Below is a small trained network, with its code and all its weights. Each question gives an input and a class and asks what happens when units are switched off, that is, made to give their printed mean instead of their output.

import numpy as np


def w(rows, s, z=0):
    codes = np.array(rows[::2]) - 128.0
    scale = np.full(codes.shape[1], s)
    scale[-1] = z or s
    return codes * scale


def f(y):
    return y / 2 * (1 + np.tanh(0.7978845608 * (y + 0.044715 * y**3)))


def log_softmax(a):
    a = a - a.max(-1, keepdims=True)
    return a - np.log(np.exp(a).sum(-1, keepdims=True))


def net(x, mask):
    res = np.array(x, float).reshape(1, 5) / 4 @ E
    y = f(res @ A[0][:, :-1].T + A[0][:, -1])
    res = res + np.where(mask, y, B[0][:, -1]) @ B[0][:, :-1]
    return log_softmax(res[-1] @ U[:, :-1].T + U[:, -1])


A, B = {}, {}
E = w([
[135,92,75],'x0',
[210,91,197],'x1',
[115,1,164],'x2',
[69,160,164],'x3',
[89,233,163],'x4',
],0.0087)
A[0] = w([
[155,102,153,95],'n1',
[177,123,53,209],'n2',
[112,145,206,165],'n3',
[174,123,52,141],'n4',
[139,89,146,103],'n5',
[152,134,119,175],'n6',
[133,85,126,87],'n7',
[59,136,128,153],'n8',
[161,141,201,72],'n9',
[89,184,52,170],'n10',
[202,139,143,95],'n11',
[135,168,124,179],'n12',
[145,148,101,169],'n13',
[114,89,174,138],'n14',
[165,98,154,122],'n15',
[69,113,30,94],'n16',
[101,126,91,79],'n17',
[121,97,75,120],'n18',
[97,158,148,146],'n19',
[158,116,143,96],'n20',
[188,219,106,191],'n21',
[226,69,174,170],'n22',
[85,96,163,106],'n23',
[81,72,176,152],'n24',
[91,157,86,100],'n25',
[154,166,181,120],'n26',
[109,138,177,40],'n27',
[124,95,74,84],'n28',
[105,131,126,77],'n29',
[55,118,31,80],'n30',
[110,8,146,169],'n31',
[174,166,78,254],'n32',
],0.013,0.0043)
B[0] = w([
[117,107,152,148],'n1',
[193,81,37,194],'n2',
[104,118,166,180],'n3',
[130,132,64,175],'n4',
[74,136,154,154],'n5',
[153,106,123,145],'n6',
[119,142,104,152],'n7',
[111,107,185,176],'n8',
[140,169,113,159],'n9',
[169,109,146,221],'n10',
[141,135,137,158],'n11',
[169,172,166,169],'n12',
[161,108,142,151],'n13',
[70,113,120,165],'n14',
[94,111,126,163],'n15',
[112,220,60,195],'n16',
[132,138,104,138],'n17',
[85,140,45,162],'n18',
[121,149,183,166],'n19',
[126,121,156,136],'n20',
[232,173,173,228],'n21',
[149,83,125,240],'n22',
[54,91,140,152],'n23',
[2,94,138,188],'n24',
[101,78,130,166],'n25',
[151,201,171,166],'n26',
[104,208,97,133],'n27',
[87,123,111,156],'n28',
[120,142,91,125],'n29',
[121,187,57,199],'n30',
[79,106,128,254],'n31',
[235,38,129,202],'n32',
],0.0062,0.009)
U = w([
[111,60,88,255],'0',
[108,56,64,98],'1',
[168,136,141,139],'2',
[120,176,31,123],'3',
[148,68,194,187],'4',
[181,58,113,5],'5',
[104,110,113,17],'6',
[5,96,137,113],'7',
],0.013,0.0082)

Each question gives the input, the list of numbers given to net, and the class t.
The units are the neurons (one row each of A and B). Each row of codes is followed by its name. A weight is (code - 128) times the scale printed after its matrix; where a second scale follows, it is the last column's (A, B and U).
mask holds one flag per neuron, in row order. A switched-off neuron (its flag False) gives its mean, the last column of its row in B, instead of its output. The means were averaged over made-up inputs and are rounded, as every weight is.
A unit's drop is (log p(t) with every unit on - log p(t) with that unit switched off) / (log p(t) with every unit on - log p(t) with every unit switched off).
The circuit of an input: a set's keep is (log p(t) with only the set's units on - log p(t) with every unit switched off) / (log p(t) with every unit on - log p(t) with every unit switched off). Starting from the 12 units with the biggest drops (on a tie, the unit counted first), units are removed one at a time, each time the one whose removal leaves the highest keep (on an exact tie, the one counted first), for as long as the keep stays at least 0.8.
units of the circuit, in order: the units of the circuit, biggest drop first
most important unit: the unit with the biggest drop
k most important neurons: the k neurons with the biggest drops, biggest first
drop of u: that unit's drop, to one decimal
input [6,1,-7,5,-2], class 2: most important unit => n21
input [-6,-1,-1,1,8], class 4: units of the circuit, in order => [n16, n30]
input [6,-3,-1,-1,-8], class 3: units of the circuit, in order => [n16, n30]
input [5,-4,-8,-3,6], class 2: units of the circuit, in order => [n21, n32]
input [-8,-2,-1,6,-6], class 7: 3 most important neurons => [n21, n32, n2]
input [3,-4,-8,7,1], class 2: units of the circuit, in order => [n21, n10, n32]
input [-8,-2,-6,-6,2], class 4: 3 most important neurons => [n16, n30, n32]
input [-7,-1,-7,-4,-2], class 2: drop of n21 => 0.2
input [-1,-3,0,-6,5], class 4: drop of n32 => 0.1
input [3,2,-2,-4,-1], class 5: drop of n16 => 0.1
input [-1,8,6,4,3], class 7: drop of n24 => 0.1
